Below is a small trained network, with its code and all its weights. Each question gives an input and a target symbol and asks what happens when units are switched off, that is, made to give their printed mean instead of their output.

import numpy as np


def w(rows, s, z=0):
    codes = np.array(rows[::2]) - 128.0
    scale = np.full(codes.shape[1], s)
    scale[-1] = z or s
    return codes * scale


def f(y):
    return y / 2 * (1 + np.tanh(0.7978845608 * (y + 0.044715 * y**3)))


def softmax(a):
    e = np.exp(a - a.max(-1, keepdims=True))
    return e / e.sum(-1, keepdims=True)


def log_softmax(a):
    a = a - a.max(-1, keepdims=True)
    return a - np.log(np.exp(a).sum(-1, keepdims=True))


def net(x, mask):
    ids = ['ΓΘΛΩαδεζημξπστφψ'.index(c) for c in x.split()]
    T = len(ids)
    res = E[ids] + P[:T]
    r = res
    for j in range(3):
        rows = slice(4 * j, 4 * j + 4)
        q, k, v = (r @ M[0][rows].T for M in (Q, K, V))
        z = softmax(np.where(np.tri(T) > 0, q @ k.T / 4**0.5, -1e9)) @ v
        o = O[0][rows]
        res = res + np.where(mask[j], z, o[:, -1]) @ o[:, :-1]
    y = f(res @ A[0][:, :-1].T + A[0][:, -1])
    res = res + np.where(mask[3:15], y, B[0][:, -1]) @ B[0][:, :-1]
    return log_softmax(res[-1] @ U[:, :-1].T + U[:, -1])


Q, K, V, O, A, B = {}, {}, {}, {}, {}, {}
E = w([
[94,108,94,168,210,129,191,185,107],'Γ',
[84,182,62,75,170,104,125,125,133],'Θ',
[132,93,165,105,147,91,183,94,161],'Λ',
[110,104,61,129,184,110,162,163,155],'Ω',
[178,168,192,90,141,186,165,21,147],'α',
[124,214,193,136,132,172,130,198,173],'δ',
[113,129,56,38,122,96,133,161,128],'ε',
[93,146,149,105,128,97,95,121,204],'ζ',
[112,77,46,130,106,167,85,137,86],'η',
[112,184,181,139,168,90,61,209,12],'μ',
[117,203,82,115,93,156,251,127,41],'ξ',
[199,112,86,72,83,173,110,119,117],'π',
[69,107,44,176,192,206,133,147,81],'σ',
[136,143,141,79,87,102,96,231,136],'τ',
[204,155,177,130,124,202,138,171,142],'φ',
[99,204,140,40,97,108,131,164,165],'ψ',
],0.023)
P = w([
[71,9,174,197,41,159,103,2,138],'0',
[104,238,64,188,120,118,103,114,216],'1',
[97,35,174,124,104,189,103,73,125],'2',
[112,224,85,163,149,131,108,126,185],'3',
[101,46,168,98,125,204,108,94,107],'4',
[126,215,94,152,149,129,106,137,167],'5',
[105,54,175,79,141,209,107,107,95],'6',
[143,204,97,146,156,122,107,151,145],'7',
[123,59,158,62,156,217,117,108,83],'8',
[152,199,103,145,164,116,107,144,144],'9',
[115,63,160,59,145,214,115,123,74],'10',
[153,194,113,148,158,100,92,149,134],'11',
[100,57,182,81,132,204,113,101,81],'12',
],0.0099)
Q[0] = w([
[184,90,195,103,75,78,172,126,108],'h1',
[22,46,179,2,179,221,23,121,160],'h1',
[98,102,43,68,139,98,147,197,221],'h1',
[117,180,108,231,7,80,65,67,154],'h1',
[171,39,118,115,228,97,145,98,76],'h2',
[100,73,136,80,155,250,95,112,90],'h2',
[157,164,87,193,95,131,166,130,128],'h2',
[122,90,114,49,145,83,164,100,41],'h2',
[199,154,84,240,129,129,69,85,107],'h3',
[174,154,119,107,80,153,148,89,239],'h3',
[167,113,159,63,149,250,70,144,55],'h3',
[18,66,148,95,153,197,126,89,160],'h3',
],0.0087)
K[0] = w([
[132,134,175,141,86,59,126,85,141],'h1',
[152,184,153,82,117,133,145,150,7],'h1',
[134,114,80,72,160,122,150,174,131],'h1',
[115,99,108,107,129,131,112,122,218],'h1',
[144,103,144,163,157,91,89,121,101],'h2',
[165,113,115,148,135,151,123,144,82],'h2',
[120,123,96,166,131,163,132,121,227],'h2',
[123,111,92,98,157,79,90,113,97],'h2',
[114,91,106,180,144,177,63,134,212],'h3',
[200,117,124,54,116,167,148,144,192],'h3',
[132,180,142,152,76,153,104,116,38],'h3',
[82,143,115,92,110,169,191,142,79],'h3',
],0.012)
V[0] = w([
[94,162,137,167,188,61,99,71,82],'h1',
[102,118,172,197,85,110,186,133,136],'h1',
[128,104,96,122,104,88,148,120,254],'h1',
[182,113,94,154,166,81,41,154,57],'h1',
[67,109,82,72,64,136,206,127,149],'h2',
[98,159,168,154,49,93,157,148,123],'h2',
[169,138,123,134,173,145,164,190,112],'h2',
[153,119,139,74,146,69,101,142,50],'h2',
[97,150,149,152,28,144,134,137,72],'h3',
[114,111,52,204,152,202,115,103,152],'h3',
[93,46,162,94,143,150,65,170,213],'h3',
[134,142,127,89,111,137,146,102,163],'h3',
],0.0078)
O[0] = w([
[2,164,148,168,176,150,127,110,187,164],'h1',
[179,130,168,115,193,148,177,184,166,4],'h1',
[183,142,75,18,123,106,120,208,155,38],'h1',
[9,68,77,136,156,147,89,138,205,82],'h1',
[86,100,78,107,135,88,154,92,108,228],'h2',
[119,151,105,162,162,161,143,177,97,158],'h2',
[194,124,87,188,110,79,145,128,122,78],'h2',
[71,144,149,146,58,127,141,159,163,77],'h2',
[87,167,152,91,95,155,67,136,50,193],'h3',
[133,136,78,154,99,132,95,166,72,102],'h3',
[147,122,71,167,83,88,112,125,232,95],'h3',
[147,176,68,82,84,141,172,137,202,193],'h3',
],0.0063,0.0028)
A[0] = w([
[123,4,100,105,96,138,123,170,107,84],'n1',
[142,96,164,77,74,120,194,111,109,93],'n2',
[134,203,139,99,99,114,156,102,131,75],'n3',
[186,70,104,114,84,170,218,79,160,7],'n4',
[103,230,86,116,91,151,114,70,138,90],'n5',
[171,196,178,103,85,149,203,144,161,140],'n6',
[153,173,92,151,179,116,67,109,90,1],'n7',
[123,176,137,101,173,68,120,149,115,122],'n8',
[159,135,186,161,148,131,95,154,98,117],'n9',
[106,123,145,76,101,120,151,108,67,142],'n10',
[156,17,169,102,153,141,122,47,194,226],'n11',
[112,202,89,215,149,83,162,174,137,111],'n12',
],0.011,0.0041)
B[0] = w([
[135,191,200,255,52,36,187,163,166,164],'n1',
[142,108,130,99,126,184,71,222,218,186],'n2',
[111,101,189,181,187,62,75,100,142,202],'n3',
[104,16,111,133,247,167,137,186,137,155],'n4',
[163,41,158,182,104,145,100,159,84,255],'n5',
[124,195,106,162,135,82,124,38,100,222],'n6',
[101,180,157,163,155,189,161,166,182,156],'n7',
[99,19,144,141,42,148,126,59,167,206],'n8',
[136,106,38,70,128,155,177,90,152,176],'n9',
[77,104,114,109,125,166,189,105,196,218],'n10',
[83,160,129,98,145,107,127,163,43,215],'n11',
[127,85,203,19,69,116,151,223,145,212],'n12',
],0.0079,0.0096)
U = w([
[146,101,184,143,109,102,165,123,51,129],'Γ',
[83,104,2,132,103,118,106,61,98,127],'Θ',
[118,142,179,107,160,122,124,174,115,17],'Λ',
[92,151,79,162,171,84,163,103,142,178],'Ω',
[144,124,167,161,166,146,102,109,120,119],'α',
[127,205,100,154,127,151,126,98,146,253],'δ',
[93,157,65,139,126,136,145,127,205,84],'ε',
[107,191,127,54,113,105,43,159,34,229],'ζ',
[117,120,155,161,67,106,137,73,92,82],'η',
[81,173,154,160,135,170,77,159,106,107],'μ',
[115,142,135,121,93,186,166,90,139,168],'ξ',
[140,64,163,151,104,161,76,153,120,22],'π',
[119,156,88,193,108,167,112,117,138,188],'σ',
[142,195,207,153,91,166,125,153,152,86],'τ',
[166,113,102,149,123,175,75,122,88,218],'φ',
[132,133,127,156,135,152,82,96,233,143],'ψ',
],0.0089,0.005)

Each question gives the input, a string of symbols that net reads in full, and the target symbol t.
The units are the heads (4 rows each of Q, K, V and O) and the neurons (one row each of A and B). Each row of codes is followed by its name. A weight is (code - 128) times the scale printed after its matrix; where a second scale follows, it is the last column's (O, A, B and U).
mask holds one flag per unit, heads first, then neurons. A switched-off unit (its flag False) gives its mean, the last column of its rows in O or B, instead of its output. The means were averaged over made-up inputs and are rounded, as every weight is.
A unit's drop is (log p(t) with every unit on - log p(t) with that unit switched off) / (log p(t) with every unit on - log p(t) with every unit switched off).
The circuit of an input: a set's keep is (log p(t) with only the set's units on - log p(t) with every unit switched off) / (log p(t) with every unit on - log p(t) with every unit switched off). Starting from the 12 units with the biggest drops (on a tie, the unit counted first), units are removed one at a time, each time the one whose removal leaves the highest keep (on an exact tie, the one counted first), for as long as the keep stays at least 0.8.
circuit, biggest first: the units of the circuit, biggest drop first
k most important neurons: the k neurons with the biggest drops, biggest first
which heads matter: for each layer, one digit per head in row order, 1 if its drop is at least 0.15 and else 0, layers parted by /
input Θ Θ π ζ ε Γ ζ π Λ, target Λ: circuit, biggest first -> (n11; n4; n2; n8)
input ζ ξ ξ σ Θ μ ζ ζ ψ, target μ: circuit, biggest first -> (h1; h3)
input ψ ζ Θ ζ σ ζ ψ ζ Γ Λ, target Ω: circuit, biggest first -> (h3; n5; n11)
input η ζ μ ζ Ω ζ τ, target μ: which heads matter -> 100
input ψ δ μ Θ, target π: which heads matter -> 000
input Ω ψ η Θ, target π: circuit, biggest first -> (n5; n12; n8)
input Θ ζ ε ε Θ Λ Θ μ ψ, target μ: which heads matter -> 100
input ζ ξ ε μ ψ α φ, target μ: which heads matter -> 100
input Θ Λ ζ ε μ δ τ Θ σ ζ Ω, target μ: most important neuron -> (n11)
input Λ Θ Θ ξ ζ ε τ, target ξ: circuit, biggest first -> (n10; h3; n9; h1)
input ζ ψ ζ ψ τ ζ ζ ζ σ, target σ: circuit, biggest first -> (h3; n1; n7; h1)
input ζ ζ τ ξ ζ ζ ε Ω, target ε: circuit, biggest first -> (h3; n5)
input Θ ζ Θ Ω ζ τ Θ μ ζ τ π, target μ: circuit, biggest first -> (h1; n11; h3)
input Θ Θ Θ μ ζ, target μ: circuit, biggest first -> (h1; n11)
input ε σ Γ ζ δ ζ Γ ψ, target η: 4 most important neurons -> (n6; n8; n5; n2)
input Γ Θ ζ ζ ζ ξ, target Γ: circuit, biggest first -> (n5)
input Γ Ω τ μ π π δ, target μ: circuit, biggest first -> (h1; h3)
input σ ζ ζ, target ζ: circuit, biggest first -> (n11; h2)
input τ Θ ζ, target ζ: which heads matter -> 000
input Ω Γ Λ π π φ, target δ: which heads matter -> 000
input ε μ ξ ζ α π σ, target ξ: 2 most important neurons -> (n9; n10)
input η ζ π Θ Θ τ ζ φ Θ, target Θ: 3 most important neurons -> (n12; n2; n1)
input Θ ξ Ω ξ η ζ π ζ Θ, target ξ: 2 most important neurons -> (n10; n8)
input φ ζ ζ τ σ Γ, target Λ: circuit, biggest first -> (n12)
input Θ α Ω Ω Γ, target Γ: which heads matter -> 011
